Below are the code and all the weights of a small trained network. Each question names an input and a class and asks about switching units off, where a switched-off unit gives its printed mean instead of its output.

import numpy as np


def w(rows, s, z=0):
    codes = np.array(rows[::2]) - 128.0
    scale = np.full(codes.shape[1], s)
    scale[-1] = z or s
    return codes * scale


def f(y):
    return np.maximum(y, 0)


def log_softmax(a):
    a = a - a.max(-1, keepdims=True)
    return a - np.log(np.exp(a).sum(-1, keepdims=True))


def net(x, mask):
    res = np.array(x, float).reshape(1, 7) / 4 @ E
    y = f(res @ A[0][:, :-1].T + A[0][:, -1])
    res = res + np.where(mask, y, B[0][:, -1]) @ B[0][:, :-1]
    return log_softmax(res[-1] @ U[:, :-1].T + U[:, -1])


A, B = {}, {}
E = w([
[52,240,118,34,69,195],'x0',
[118,125,118,127,132,124],'x1',
[133,129,132,126,126,130],'x2',
[199,145,18,182,179,255],'x3',
[61,18,191,70,166,247],'x4',
[129,132,135,132,132,130],'x5',
[137,126,128,119,123,128],'x6',
],0.01)
A[0] = w([
[118,137,106,75,61,152,32],'neuron 1',
[113,97,161,103,159,177,104],'neuron 2',
[91,62,166,116,132,202,144],'neuron 3',
[175,145,40,171,159,222,85],'neuron 4',
[149,119,71,165,128,199,74],'neuron 5',
[104,103,158,105,148,172,91],'neuron 6',
[86,127,172,147,101,98,56],'neuron 7',
[111,150,114,98,98,145,3],'neuron 8',
[101,69,161,114,135,199,133],'neuron 9',
[153,88,128,166,179,88,15],'neuron 10',
[153,135,74,171,134,202,89],'neuron 11',
[176,73,154,166,181,98,65],'neuron 12',
[165,217,103,160,132,65,127],'neuron 13',
[120,149,98,96,135,145,87],'neuron 14',
[180,60,141,157,105,126,26],'neuron 15',
[197,80,91,121,187,112,80],'neuron 16',
[115,188,118,50,124,152,38],'neuron 17',
[81,151,114,68,98,140,75],'neuron 18',
[81,114,189,105,96,57,44],'neuron 19',
[166,77,141,163,127,95,42],'neuron 20',
[153,232,96,160,94,79,110],'neuron 21',
[131,117,77,129,135,161,17],'neuron 22',
[76,73,146,126,111,203,124],'neuron 23',
[119,154,162,143,164,142,13],'neuron 24',
[172,140,104,115,195,189,61],'neuron 25',
[197,229,55,152,117,41,112],'neuron 26',
[149,72,118,138,167,80,13],'neuron 27',
[189,35,111,131,178,98,70],'neuron 28',
[70,241,143,101,96,190,24],'neuron 29',
[116,178,97,115,120,183,107],'neuron 30',
[121,71,156,99,174,160,135],'neuron 31',
[55,106,222,74,95,18,55],'neuron 32',
[129,120,134,139,154,120,52],'neuron 33',
[164,47,114,169,146,93,52],'neuron 34',
[145,197,110,158,131,70,97],'neuron 35',
[114,166,141,119,134,147,22],'neuron 36',
[110,62,150,69,179,161,118],'neuron 37',
[160,149,43,161,163,208,70],'neuron 38',
[183,44,146,186,130,104,45],'neuron 39',
[97,90,146,110,134,185,91],'neuron 40',
[91,245,120,45,89,190,34],'neuron 41',
[112,114,181,87,192,191,95],'neuron 42',
],0.012,0.0044)
B[0] = w([
[88,137,138,156,117,131,171],'neuron 1',
[143,84,104,118,85,148,183],'neuron 2',
[190,49,55,115,48,159,215],'neuron 3',
[171,168,208,25,169,54,238],'neuron 4',
[175,158,174,61,173,83,197],'neuron 5',
[153,96,99,138,107,142,177],'neuron 6',
[146,139,167,77,150,96,165],'neuron 7',
[121,174,118,163,134,137,155],'neuron 8',
[175,49,56,125,50,129,207],'neuron 9',
[47,128,144,159,108,162,177],'neuron 10',
[179,145,201,46,183,55,203],'neuron 11',
[52,227,111,184,150,180,195],'neuron 12',
[177,62,48,106,46,165,211],'neuron 13',
[109,125,173,172,120,151,156],'neuron 14',
[83,137,124,151,159,136,168],'neuron 15',
[78,189,160,152,131,127,186],'neuron 16',
[29,168,113,184,147,151,191],'neuron 17',
[126,157,132,196,174,140,189],'neuron 18',
[194,177,198,35,190,58,203],'neuron 19',
[111,208,124,151,112,170,174],'neuron 20',
[171,47,57,137,59,189,216],'neuron 21',
[136,108,160,121,157,101,157],'neuron 22',
[163,79,51,145,91,120,206],'neuron 23',
[143,136,129,124,129,153,129],'neuron 24',
[157,151,175,74,122,87,189],'neuron 25',
[200,1,50,138,50,155,243],'neuron 26',
[93,172,113,148,147,143,170],'neuron 27',
[30,163,155,198,132,139,202],'neuron 28',
[25,226,114,208,159,163,227],'neuron 29',
[71,169,192,146,190,134,187],'neuron 30',
[152,95,71,128,61,158,189],'neuron 31',
[211,154,246,15,215,40,251],'neuron 32',
[132,148,110,148,143,125,135],'neuron 33',
[46,185,130,186,148,192,194],'neuron 34',
[183,52,103,131,68,162,192],'neuron 35',
[107,141,127,147,139,152,146],'neuron 36',
[167,53,81,131,86,168,199],'neuron 37',
[175,156,196,56,172,42,222],'neuron 38',
[28,191,112,169,150,134,201],'neuron 39',
[133,71,95,126,96,123,186],'neuron 40',
[31,208,111,222,175,153,249],'neuron 41',
[146,71,88,117,112,141,198],'neuron 42',
],0.008,0.016)
U = w([
[155,46,56,139,79,158,254],'0',
[153,131,234,74,175,86,56],'1',
[5,158,131,204,154,164,68],'2',
],0.014,0.00082)

Each question gives the input, the list of numbers given to net, and the class t.
The units are the neurons (one row each of A and B). Each row of codes is followed by its name. A weight is (code - 128) times the scale printed after its matrix; where a second scale follows, it is the last column's (A, B and U).
mask holds one flag per neuron, in row order. A switched-off neuron (its flag False) gives its mean, the last column of its row in B, instead of its output. The means were averaged over made-up inputs and are rounded, as every weight is.
A unit's drop is (log p(t) with every unit on - log p(t) with that unit switched off) / (log p(t) with every unit on - log p(t) with every unit switched off).
The circuit of an input: a set's keep is (log p(t) with only the set's units on - log p(t) with every unit switched off) / (log p(t) with every unit on - log p(t) with every unit switched off). Starting from the 12 units with the biggest drops (on a tie, the unit counted first), units are removed one at a time, each time the one whose removal leaves the highest keep (on an exact tie, the one counted first), for as long as the keep stays at least 0.8.
circuit, biggest first: the units of the circuit, biggest drop first
unit that matters most: the unit with the biggest drop
k most important neurons: the k neurons with the biggest drops, biggest first
drop when u is switched off: that unit's drop, to one decimal
input [-4,-6,-2,7,-5,-6,6], class 1: unit that matters most : neuron 4
input [-7,1,-8,6,-1,-2,2], class 2: 3 most important neurons : neuron 32; neuron 28; neuron 34
input [-3,5,2,7,-6,-1,-6], class 1: 2 most important neurons : neuron 4; neuron 38
input [-7,-6,3,-4,-6,4,-2], class 2: 2 most important neurons : neuron 39; neuron 12
input [8,8,0,-7,4,6,1], class 2: 3 most important neurons : neuron 41; neuron 29; neuron 17
input [-1,-8,4,8,-7,2,-1], class 1: 3 most important neurons : neuron 4; neuron 38; neuron 11
input [-8,3,-4,-4,8,-3,-8], class 0: 3 most important neurons : neuron 3; neuron 9; neuron 37
input [6,2,4,-5,0,-3,-3], class 2: 3 most important neurons : neuron 41; neuron 29; neuron 4
input [-7,6,1,-6,7,-5,2], class 0: 2 most important neurons : neuron 3; neuron 37
input [-4,-4,-2,3,-3,-8,1], class 2: 2 most important neurons : neuron 32; neuron 3
input [-6,-5,-3,5,3,-5,-6], class 2: 2 most important neurons : neuron 32; neuron 28
input [3,3,2,3,-2,-4,6], class 1: drop when neuron 39 is switched off : 0.3
input [-6,-4,5,-3,-7,0,8], class 0: drop when neuron 26 is switched off : 2.3
input [-1,4,6,4,-3,-2,-6], class 1: circuit, biggest first : neuron 4
input [6,-7,1,7,2,2,-6], class 1: drop when neuron 4 is switched off : 0.1
input [-6,4,-4,-5,-7,6,-2], class 0: drop when neuron 26 is switched off : 0.5
